Each row has a class, written after it.
[ 28 -38  16  -4   1 -49 -22  18   5  25   5  10   7  46 -27  25   4  45
   1 -11  28 -25  25 -18 -23  24  11  16   5  43  -1 -11  13  19 -23]  zupu
[-41  53   6  12   3  44  26  29  57 -31  20  28 -37  11 -15  30  -8 -28
 -21   6 -61  58  39  -2 -25 -27   1  42  45  21  -8  41   6 -44  27]  gapu
[-19   8 -26  -3 -31 -48  65  14  40  22   9  18 -25 -57  16  33  36  47
  11  59  -1 -21  67   3  24  83  22   2  44  25 -49  19 -15  -3  30]  sog
[ 23 -11  25  14 -29 -52 -23 -38 -14 -74  20 -94  56   6   2 -18 -29  -1
   5  26 -16 -29   7  -1  34 -56 -54 -23  23  -9 -27  -2 -22  39 -68]  zanek
[ 12  38 -13   9 -17 -56   9  17  52  37 -23   2 -65  -4 -28 -20  82  34
  47 -35 -38 -34  30  -9  16  21  36   0 -12 -23  13  38 -11 -29   4]  tisas
[ 37  58 -10  -7 -69   5  11  29  66 -16 -29  -7 -56 -27  -5  -4  46  47
   8 -44 -28 -44 -11 -20  13  82  51  18   7 -47 -18  -5  -3  27  11]  til
[ 47 -22   6  13  -4 -25   8  59   0  11 -22   8 -15  25 -47   3  24  16
  24 -37  10 -15 -19   7 -13   1   8  15   2  28   9  18  22  -1 -12]  til
[ -8  60 -26   1 -21 -14   0 -12  57   4   1  -6 -58 -33  -6  -3  46   5
  -3   8 -38  -1  40 -20  28  56  14   3 -18 -44 -10  -2  13   0   3]  gapu
[ 39   0  40   8 -10   1   6  45  26 -29 -28 -20   5 -36 -27  19  -2 -42
 -63  16 -31   5   5  56 -18  -8 -11   1 -27   3 -39  44  18 -30 -15]  gapu
[-22  14 -10  13  24   7  18  66 -23  40  26  38 -18 -48 -26  36  32   0
   6 -10 -15  46  17 -29 -19  -8 -11  20   7  53  -1  16  59 -24  12]  sog
[ 27 -28  26  -2  -1 -20 -18  24  -2  11  -9  -5   9  71  -2  -8  -8  36
  -4 -37 -13   3  15   7   7 -28  -1  23   9  40  23  -6  28  31   3]  tisas
[ 28 -20  29  15  -5 -44  -7  34 -20  16  18   2   2  36 -26  10 -11  41
  13 -22  16  -4  12   1 -35 -28  -7  14  44  34  29   8   5  41 -33]  til
[ 25 -16  33  -4   5 -16 -28  23 -15 -42 -43 -14  18 -49 -11   3  15 -80
 -26   0 -32  27 -19  79 -31  14  -8  -3 -52  24 -32  19  21 -36 -25]  binu
[  5  43 -13 -12 -18  -5   1   4  33  12 -21  -4 -80 -18 -50  20  59  25
  48 -45 -15 -53 -26 -24  42  35  32  13 -34  -8 -20  10  32 -28  -5]  zupu
[ 51 -14  35  -1 -33 -47 -32 -48  16 -64 -28 -67  68   4  25 -30 -24  -2
 -19  17   8 -53 -23  11  21 -38 -45 -44   0 -39 -27  -1 -33  37 -49]  binu
[ 20 -36  11  13   1 -30 -13 -42 -28 -52  27 -43  70 -10  -5  -4 -19 -20
  -7  73  16 -33  34  12  10 -19 -55 -40 -15 -22 -52   8  -7  10 -60]  til
[ 20  47  12 -12 -42 -22  13   2  72  20  -6  35 -87 -16 -17  12  51   1
  23 -28 -21 -10   7   0  17  48  46   0  21 -15 -16  47   7  -6  36]  Gapiv
[-28   3 -11  16 -22 -69  66  53  33  10  18  21  -7 -50   8  11  53  67
  40  41  -2 -50  80 -10 -12  78  -7   4  28  34 -50  37 -43 -28  -1]  tisas
[ 11  76  10  38 -20  -7  -6   5  75 -11  15  10 -46  -1 -26  11  53  38
  -4 -34 -43 -28   9 -38  24  52  22   0  41 -22 -10   5  22 -34   2]  rof
[ 19 -31  21   7  -4 -22 -35  21   6  -5 -26  -2  10  35 -15  20 -23  45
 -21   1   6 -10   9  19  -7  -7   8  18  14  37   5  -8   6  29  -8]  zupu
[-10 -13 -32  24  -8 -81  50   7  -3  28  35  -2   8 -55   5  20  66  37
  21  49  14 -36  55  12 -26  41  -3 -32  51  29 -35  35 -31   4   1]  sog
[-16  14 -20   4 -25 -51  71  26  34  -5  11 -18 -28 -45  -5  22  51  70
  14  31  -6 -65  43  12  25  69  -9  18  11  20 -63  18  -9  13   1]  Maka
[ 20 -46  31  19  19 -36 -37   8 -24  -4  23 -19  40  80 -31 -13 -20  42
 -31 -36  13  19   5  -6 -46 -20   1  22  -3  11  26 -16  31  14 -30]  rof
[ 16  -3  24  -1  -5  10 -31  46  33 -24 -36  -4  31 -50 -17   7 -21 -93
 -35  -9 -49  35 -17  91 -35  20  -2  -4 -66   0 -45  64   6 -12  -3]  zupu
[ 10  -2 -33  13 -21 -55  61   9  30  10  48   7   3 -27  17  25  46  21
   6  63  10 -45  90  -7  -3  69 -12 -17  52  34 -56  20 -28  13  -6]  til
[ 16  39 -26  12 -40   6   2  -5  54  13 -19   8 -56   2  -6  18  62  17
  17 -17 -39 -11   3 -30  23  28  31   1   4   0   0  25   2  -9  35]  zanek
[-21  25   4  24  37  64  -7  12  -3 -23  30  32  16  -2 -19  28  11 -32
 -26  -5 -57  56  27  15 -51 -35 -21  33 -10  24  -9   7  38   7   4]  Maka
[-15  64 -22  33  -2  -7  -4  -6  50  17   3  -9 -44 -25 -25  -3  76  28
   3 -38 -63 -38   7   8  24  56  22  -2 -31 -40  -8   8  -5  -1  16]  Maka
[-28   9   2  19  23 -12 -12  77 -34  37  44  13  -4 -20 -30  53  38 -11
 -11 -42  -7  20 -15 -25 -37 -42 -26  14  40  88  18  14  76 -13  10]  mure
[ 50 -51   3  32  14 -52  -1  23 -39  35  24 -19  24  39 -53   5  20  48
  -5 -22  38 -38   6 -10  -4  -3 -12  -3  -5  29  18 -25  28  30 -47]  til
[ 28 -16  11  -3 -23 -30  -7 -35  -5 -67  19 -73  52  -8 -20 -41 -20  -8
  33  32   3 -40  32  11  29  -9 -36 -20   7 -73 -22   8   9  54 -59]  til
[ -5   0 -22  -8 -11 -55  64  -4  42  24  31  12  -8 -38  43  34  46  33
  -2  82   6 -46  92  -2   1  40 -15  -2  30  46 -55  12 -46  18  -4]  mure
[ -2  11 -16  22 -32 -25  76   0  54  -9   7  20 -54 -51   9  37  80  41
  -2  71  17 -44  54 -28  20  49   4   5  72  59 -39   4 -32 -39  -2]  mure
[-17  16   1  33  -4  52  25   4  11 -24  13  26  -3  -6  -7  25  10  -3
 -34  -5 -19  36 -10   6 -33 -15   6  12  24  28  -1  13  18 -45  33]  binu
[ -3  22   0   8  17 -11 -14  60  -4  16   4  17 -14 -31 -14  34  15  11
  40  -9 -41  36  29 -25 -21 -27 -15  19   9  51   0  17  48 -21  11]  sog
[ -4  -2 -34  26 -21 -66  64   6  47 -24  32 -41 -21 -39  24   2  65  44
   4  73   4 -53  58   4  17  67 -34 -12  20  29 -62  10 -29 -18 -11]  mure
[  7 -14  41  12 -20   5 -22  26   2 -71 -12 -37   6 -24 -12  14 -25 -70
 -59  50 -37  57  -2  73 -34  10 -10   4  -9   2 -39  47  25 -45  -9]  zanek
[ 25 -11  53  -7 -10   6 -14  47  24 -54 -17 -46  12 -52 -11   4 -32 -97
 -79   2 -57  55   5 101 -15  -4 -21  17 -26  17 -43  39  21   4 -17]  Gapiv
[ 11  12  19  24  37 -18 -29  54 -65  38  70  -9  19 -11 -23  31   5  15
  17 -33  -3 -19  41 -69  -2 -74 -49 -17  38  67  20  -7  75 -11  -9]  gapu
[  4  -1 -18  -1 -14 -57  54 -10  21  -3  29  -8 -26 -10  24  24  42  40
  27  78  15 -45  62  -5  -4  55 -28  -2  32  23 -47   5 -41  25 -30]  zanek
[  9  -1  42   8   2  -2 -29  24  -1 -35   0 -13  34 -37   0  21  -4 -60
 -45  -1 -69  32  13  83 -27  14 -26   0 -58  38 -59  44  26  -2  -6]  Maka
[ 31 -19  36  -5 -18 -18 -26 -19 -14 -79   4 -62  57  -8   7 -37  -7  14
  -4  18  -3 -61   6 -25  57 -72 -67 -30   3 -26 -54  11  -7  43 -40]  Gapiv
[ 18  67 -29   0 -22  -5  16  -8  67  28 -13  -2 -57 -35  -9  10  63 -17
   8 -16 -33 -39   6 -20  27   2  12 -25  -2 -37 -10  38  -4 -12  21]  gapu
[ 10 -43  23  -1   9   3  18  28 -15 -19   5  -5  48 -27 -33  11 -17 -96
 -70  36   0  35   7  59 -27 -13 -19  -6 -37   9 -50  57   9 -33 -32]  til
[ -9  19  27  25 -33  50  19  31  15 -26  23  13 -20  -5 -50  27   5  -9
   2 -37 -49  48  23 -30  -5  -4  41  43  36  36  10  30  33 -55  23]  zanek
[ 21 -15  44 -24 -13   7  -3 -27  -8 -71   7 -34  46 -13   5 -24 -13 -18
 -33  34  -5 -39  18   7  31 -68 -39 -15   4 -41 -63  24 -16  39 -33]  Gapiv
[ 29  18  -5  29  -9  26  11  81 -22   4  25   9  -1 -19 -40  37 -16 -22
   6 -57 -23  31 -10 -17  -9 -41  15  16  35  72  -1   4  71 -39  27]  til
[-39  20  19  -4  18   6   1  64 -20  34  28  65  -7 -56  -6  47  25 -41
  10   0   0  27  13 -24 -31 -26 -18   8  54  66   5  37  37 -16  16]  mure
[ 34  49  -3  31 -51  -8   4  22  73 -19 -12  11 -57 -49 -17   6  65  50
  -1 -26 -36 -19  20 -28  15  69  30  12  20  -2 -18 -16   1   9   6]  Gapiv
[ 22 -16  28  18   2  17   4  43  -8 -45 -15 -24  23 -36 -34   6  -3 -77
 -51  17 -36  27 -25  82   2  24 -17   3 -47   2 -46  24  29 -21 -24]  zanek
[  5  27  10   2  29  20  -5  77 -15  10  26  22  -2 -15  -1  27  42  -8
  17 -31 -31 -10  12 -26 -23 -52 -29  15  32  57  -6  14  51  -1  15]  mure
[  3 -20  24  28  -8  -8 -23  17 -11 -38  13 -14  53 -39 -48   9  17 -78
 -67 -20 -41  60   4  53 -43  14   7   7 -23  28 -29  28  42 -12 -20]  Maka
[ 14  30  14  25  16   8 -17  89 -28  17  23  35 -18  -1 -14  19  12   8
  11 -54 -26  19   7 -52   4 -53 -17   7  40  83  12   5  62 -27  27]  gapu
[  2   4 -10  11 -23 -53  66 -10  16  25  18  34  -8 -72  16  17  37  37
  25  56  24 -42  70  10  18  83  13 -18  35  22 -31  -1 -23   0   4]  binu
[-25 -10 -26  -3 -35 -94  58  55   8  10  -9  14 -17 -92  39   7  52  49
  47  69  10 -26  87  15  -5  64 -19   0  46  63 -42  35 -33  16  -4]  tisas
[-15   1 -45  12  -8 -77  47  21  20  21   4  -8   8 -62  20  33  22  39
  13  66  10 -37  38  28  22  63 -14 -18  44  27 -48  -6 -19  25   7]  sog
[ 46 -53  37  46  18 -43 -34  33 -35 -13  18 -27  41  75 -30   0 -13  48
  10 -14  15  -8 -12 -11 -40 -34 -44   3   2  44  22 -14   5  15 -49]  zanek
[  1  16   2  18   7   9 -17  77 -51  15  28  19  -1 -42 -23  30  -5  -2
  10 -56 -14  29 -10 -19 -17 -53  -6  15  19  89  -1  -1  58   2   1]  zupu
[  27  -24   26    1    4  -47  -16  -76  -23  -32   37  -70   82   39
  -18  -20  -19  -18  -31   19   -9  -25   18   -1   49 -114  -34  -37
   29  -26  -25    9   -4   43  -59]  sog
[ 19 -36  -2  26  23 -35 -10  25 -29  22  23   4  21  43 -21  15  19   9
 -19  -3  12 -12  10  21 -41  -6  -9  -8   4  37  -2   7   1   6 -15]  til
[ -4  37  16   0 -21  23  15  76 -10  -8  37  25 -45 -17 -23  25  -6  -4
  35 -35  -7  30   7 -55 -19 -22   4  27  68  45   4  31  59 -40  20]  til
[ 35 -22  12  26  18 -32 -11  22 -12  12  17  -8  -3  64 -44  10   4  61
  11 -21   3 -25  30 -11  -7   6  12  26  14  26  22 -43  15  10 -32]  til
[ 28 -14  23 -25 -24   8 -26 -55  -2 -71  12 -69  51  32  -6 -22 -49 -25
   7  22   6 -31  20 -33  44 -48 -23 -10  26 -53 -16 -14  11  27 -42]  til
[-20  13 -22   7 -32 -72  43  14  33  23  12   1 -37 -79  11  14  42  20
  26  30   0   3  56  20 -10  71  -1  -3  30  28 -17  52  -1   9   2]  rof
[  6  11  29   9   2 -30 -12  88 -15  -4  19  -4   9 -42  -2  41   5  15
  -2 -11 -22   4  15 -29 -13 -39 -43  22  21  94 -21   1  45  -9 -20]  mure
[-14  32  -9  31 -25  42  25  37  22 -19  -2  32 -39   1 -49  37   6  10
   5 -19 -39  46 -11  -7  -9  -4  47  42  23  20   0  18  35 -49  39]  zanek
[ 42  -2  63   0 -20   0 -24  23  16 -58 -23 -30   2 -51 -28  -8  14 -71
 -82   0 -36  41  -7  60 -37  27   3   8 -47 -18 -43  42  37 -37 -50]  rof
[-19 -13  -6  22 -15 -20  15  53 -39  -2  50 -25  15 -38 -23  48  21   3
 -53 -13  18   8 -21 -38   7 -18 -20   8  33  93 -26 -12  79 -32   3]  mure
[ 16 -15  42 -12 -16  12  -5   1  32 -53 -35 -29  36 -45 -18  11  -8 -87
 -98  33 -25  31   5  74 -26  28   9   9 -17 -30 -31  24  20 -27 -21]  binu
[-10  30   6  30  34  -8   8  11  14  -9  36  16 -13   1 -58  34  23 -37
   1   2 -42  35  48  21 -30 -36  15  21  54  24   2  27  49 -52 -11]  rof
[ -5  54 -17  -2 -50  22  11  21  58   2  -9  14 -60 -18 -20  -2  49  34
  -1 -52 -43 -15   6 -40  23  25  63  20  -8 -15 -23  41   2 -30  42]  zupu
[ 22 -38  26  11   9 -85 -31  15 -37   9   1   8  -9  67 -28   7  12  26
  29   1  13   2   9  -8  -3 -27   2   6  24  63  13  -2  -4  -1 -37]  zanek
[ 26 -12  58  12  13  16  -8   8  17 -29  -6 -21  33  -8 -18  18 -12 -77
 -50 -11 -48  13 -16 102 -30  -1 -29  -3 -40  18 -37  52   6   0 -17]  Maka
[ -4  11 -50   1 -16 -45  65 -13  34  33   1  15 -27 -36  26  26  41  40
  31  59   1 -46  77   5  28  10  -3 -14  37  33 -29  27 -36  25  27]  gapu
[ 15   1 -25  13 -26 -74  54   1   8  26  36   2   0 -48   3  27  29  32
  36  38  29 -59  49   8  -7  59  -2 -25  39  21 -39   6 -39  26 -27]  til
